Here is a tiny trained network, its code and every weight. The questions are about switching its units off for an input and a target symbol, where a switched-off unit gives its printed mean instead of its output.

import numpy as np


def w(rows, s, z=0):
    codes = np.array(rows[::2]) - 128.0
    scale = np.full(codes.shape[1], s)
    scale[-1] = z or s
    return codes * scale


def f(y):
    return np.maximum(y, 0)


def softmax(a):
    e = np.exp(a - a.max(-1, keepdims=True))
    return e / e.sum(-1, keepdims=True)


def log_softmax(a):
    a = a - a.max(-1, keepdims=True)
    return a - np.log(np.exp(a).sum(-1, keepdims=True))


def net(x, mask):
    ids = ['βγζηλξσψω'.index(c) for c in x.split()]
    T = len(ids)
    res = E[ids] + P[:T]
    q, k, v = (res @ M[0].T for M in (Q, K, V))
    z = softmax(np.where(np.tri(T) > 0, q @ k.T / 3**0.5, -1e9)) @ v
    res = res + np.where(mask[0], z, O[0][:, -1]) @ O[0][:, :-1]
    y = f(res @ A[0][:, :-1].T + A[0][:, -1])
    res = res + np.where(mask[1:13], y, B[0][:, -1]) @ B[0][:, :-1]
    return log_softmax(res[-1] @ U[:, :-1].T + U[:, -1])


Q, K, V, O, A, B = {}, {}, {}, {}, {}, {}
E = w([
[248,105,113,63,120],'β',
[92,153,181,11,100],'γ',
[72,218,147,119,146],'ζ',
[192,158,223,135,110],'η',
[150,95,46,67,61],'λ',
[122,194,69,48,237],'ξ',
[127,161,5,120,191],'σ',
[214,250,132,99,20],'ψ',
[85,241,67,236,64],'ω',
],0.011)
P = w([
[176,3,224,77,125],'0',
[186,35,190,58,129],'1',
[186,68,146,53,151],'2',
[150,100,124,64,128],'3',
[112,137,90,85,128],'4',
[82,168,58,79,126],'5',
[65,188,51,80,103],'6',
[32,214,22,84,88],'7',
],0.0046)
Q[0] = w([
[96,160,136,49,69],'head 0',
[200,254,121,67,84],'head 0',
[105,101,195,227,158],'head 0',
],0.02)
K[0] = w([
[139,145,56,66,110],'head 0',
[26,197,16,121,35],'head 0',
[118,6,185,166,123],'head 0',
],0.015)
V[0] = w([
[141,37,5,173,133],'head 0',
[38,170,87,131,186],'head 0',
[160,194,133,193,96],'head 0',
],0.011)
O[0] = w([
[115,2,97,165,177,8],'head 0',
[151,60,231,134,162,179],'head 0',
[244,159,79,88,96,248],'head 0',
],0.0075,0.0019)
A[0] = w([
[119,88,136,88,204,163],'neuron 0',
[99,136,119,155,115,11],'neuron 1',
[101,183,174,175,128,174],'neuron 2',
[95,158,120,173,120,1],'neuron 3',
[143,154,104,247,112,56],'neuron 4',
[182,138,166,187,70,144],'neuron 5',
[120,161,53,161,175,201],'neuron 6',
[163,149,183,89,156,45],'neuron 7',
[131,145,102,219,113,90],'neuron 8',
[31,128,85,133,152,215],'neuron 9',
[81,112,133,183,11,29],'neuron 10',
[114,96,59,115,107,73],'neuron 11',
],0.012,0.0028)
B[0] = w([
[92,143,77,100,231,231],'neuron 0',
[175,101,147,167,170,128],'neuron 1',
[135,97,183,246,127,210],'neuron 2',
[133,60,156,202,147,130],'neuron 3',
[255,184,214,6,165,173],'neuron 4',
[83,58,54,239,196,233],'neuron 5',
[133,117,26,126,54,203],'neuron 6',
[174,130,207,169,241,253],'neuron 7',
[164,187,89,13,158,163],'neuron 8',
[4,190,139,102,27,230],'neuron 9',
[142,191,52,33,93,161],'neuron 10',
[172,68,182,186,100,208],'neuron 11',
],0.012,0.0042)
U = w([
[89,154,207,171,65,103],'β',
[205,41,138,90,123,209],'γ',
[143,197,94,136,77,74],'ζ',
[36,73,101,143,65,155],'η',
[95,146,113,236,97,54],'λ',
[108,81,186,217,111,52],'ξ',
[47,79,97,133,175,2],'σ',
[75,118,231,45,113,189],'ψ',
[126,2,158,128,2,170],'ω',
],0.0057,0.0034)

Each question gives the input, a string of symbols that net reads in full, and the target symbol t.
The units are the heads (3 rows each of Q, K, V and O) and the neurons (one row each of A and B). Each row of codes is followed by its name. A weight is (code - 128) times the scale printed after its matrix; where a second scale follows, it is the last column's (O, A, B and U).
mask holds one flag per unit, heads first, then neurons. A switched-off unit (its flag False) gives its mean, the last column of its rows in O or B, instead of its output. The means were averaged over made-up inputs and are rounded, as every weight is.
A unit's drop is (log p(t) with every unit on - log p(t) with that unit switched off) / (log p(t) with every unit on - log p(t) with every unit switched off).
The circuit of an input: a set's keep is (log p(t) with only the set's units on - log p(t) with every unit switched off) / (log p(t) with every unit on - log p(t) with every unit switched off). Starting from the 12 units with the biggest drops (on a tie, the unit counted first), units are removed one at a time, each time the one whose removal leaves the highest keep (on an exact tie, the one counted first), for as long as the keep stays at least 0.8.
units of the circuit, in order: the units of the circuit, biggest drop first
k most important neurons: the k neurons with the biggest drops, biggest first
drop of u: that unit's drop, to one decimal
input λ λ λ ζ, target η: 4 most important neurons -> [neuron 9; neuron 7; neuron 6; neuron 4]
input γ β ζ γ ζ ζ ζ, target ξ: units of the circuit, in order -> [head 0; neuron 2; neuron 7]
input ψ σ γ λ λ, target ω: units of the circuit, in order -> [neuron 11; head 0; neuron 7]
input γ γ γ β γ γ, target β: units of the circuit, in order -> [head 0; neuron 2; neuron 0]
input ψ λ γ γ β σ, target η: units of the circuit, in order -> [neuron 9; neuron 6]
input γ γ γ ξ ω γ, target γ: units of the circuit, in order -> [head 0; neuron 9]
input λ ψ γ η ξ ψ, target λ: units of the circuit, in order -> [neuron 5; head 0; neuron 4]
input λ λ ξ σ ζ σ β, target σ: units of the circuit, in order -> [head 0; neuron 0]
input γ γ γ ψ γ γ, target ζ: most important neuron -> [neuron 11]
input λ σ γ λ λ ω ω, target γ: 2 most important neurons -> [neuron 4; neuron 9]
input γ ξ σ, target η: drop of neuron 9 -> 0.4
input β β γ η, target ξ: drop of neuron 9 -> 0.1
input β β ξ, target σ: drop of head 0 -> 0.4
